Below is a small trained network, with its code and all its weights. Each question gives an input and a class and asks what happens when units are switched off, that is, made to give their printed mean instead of their output.

import numpy as np


def w(rows, s, z=0):
    codes = np.array(rows[::2]) - 128.0
    scale = np.full(codes.shape[1], s)
    scale[-1] = z or s
    return codes * scale


def f(y):
    return np.maximum(y, 0)


def log_softmax(a):
    a = a - a.max(-1, keepdims=True)
    return a - np.log(np.exp(a).sum(-1, keepdims=True))


def net(x, mask):
    res = np.array(x, float).reshape(1, 7) / 4 @ E
    y = f(res @ A[0][:, :-1].T + A[0][:, -1])
    res = res + np.where(mask, y, B[0][:, -1]) @ B[0][:, :-1]
    return log_softmax(res[-1] @ U[:, :-1].T + U[:, -1])


A, B = {}, {}
E = w([
[73,133,78,104,130,37,155,149,121,100,90],'x0',
[164,202,143,89,37,176,191,92,144,178,186],'x1',
[94,109,88,123,183,101,138,253,114,108,186],'x2',
[222,89,61,95,121,112,125,91,73,110,151],'x3',
[162,123,142,220,129,102,81,158,212,126,132],'x4',
[79,78,180,90,134,191,58,96,104,183,132],'x5',
[137,131,97,112,134,96,148,154,154,138,132],'x6',
],0.013)
A[0] = w([
[158,127,67,199,93,89,170,144,132,100,171,253],'N1',
[140,143,130,56,87,154,159,162,85,161,210,185],'N2',
[130,135,76,123,143,121,113,92,66,130,2,253],'N3',
[180,72,154,153,141,152,63,113,132,155,126,176],'N4',
[85,159,195,152,101,90,97,110,197,136,117,220],'N5',
[185,194,154,115,71,126,210,125,126,110,174,186],'N6',
],0.0086,0.0039)
B[0] = w([
[244,167,131,188,134,6,89,140,184,28,93,226],'N1',
[76,201,70,57,168,151,123,77,184,147,234,227],'N2',
[68,33,111,57,57,122,135,103,1,76,94,225],'N3',
[210,18,137,123,149,173,71,161,101,160,116,225],'N4',
[57,145,215,204,20,117,97,182,156,129,54,212],'N5',
[125,193,84,180,143,143,252,24,131,135,130,245],'N6',
],0.0077,0.013)
U = w([
[174,57,196,135,146,228,138,78,72,157,108,117],'0',
[80,56,57,68,143,28,143,135,55,80,89,144],'1',
[72,175,109,64,166,208,137,75,121,176,184,209],'2',
[153,111,115,152,135,160,130,145,192,188,166,73],'3',
[82,143,206,207,45,188,136,101,152,189,69,87],'4',
[207,177,86,168,108,91,189,72,138,137,157,119],'5',
[72,132,136,190,229,87,153,255,172,101,118,253],'6',
[176,67,72,166,178,120,67,175,164,143,173,53],'7',
],0.0088,0.0022)

Each question gives the input, the list of numbers given to net, and the class t.
The units are the neurons (one row each of A and B). Each row of codes is followed by its name. A weight is (code - 128) times the scale printed after its matrix; where a second scale follows, it is the last column's (A, B and U).
mask holds one flag per neuron, in row order. A switched-off neuron (its flag False) gives its mean, the last column of its row in B, instead of its output. The means were averaged over made-up inputs and are rounded, as every weight is.
A unit's drop is (log p(t) with every unit on - log p(t) with that unit switched off) / (log p(t) with every unit on - log p(t) with every unit switched off).
k most important neurons: the k neurons with the biggest drops, biggest first
drop of u: that unit's drop, to one decimal
input [-7,0,-6,-3,5,-6,5], class 4: 2 most important neurons	N5, N2
input [-7,5,-2,8,-4,1,8], class 2: 2 most important neurons	N2, N1
input [-5,1,7,0,-2,-3,-8], class 2: 3 most important neurons	N2, N5, N4
input [3,-3,-7,-7,-7,-6,-7], class 1: 2 most important neurons	N3, N6
input [0,3,-2,-3,-7,-5,-7], class 2: 2 most important neurons	N1, N2
input [6,0,-7,2,0,-7,-6], class 1: most important neuron	N3
input [-3,-4,-6,2,0,-4,5], class 1: 2 most important neurons	N3, N6
input [5,0,2,0,7,8,1], class 4: 3 most important neurons	N5, N1, N2
input [4,8,-7,0,-2,1,4], class 2: 2 most important neurons	N1, N2
input [-1,3,2,8,-5,4,-7], class 2: drop of N2	0.4
input [-7,4,-8,6,-6,3,7], class 2: drop of N2	0.6
input [-8,4,7,7,-8,4,-7], class 2: drop of N2	0.2
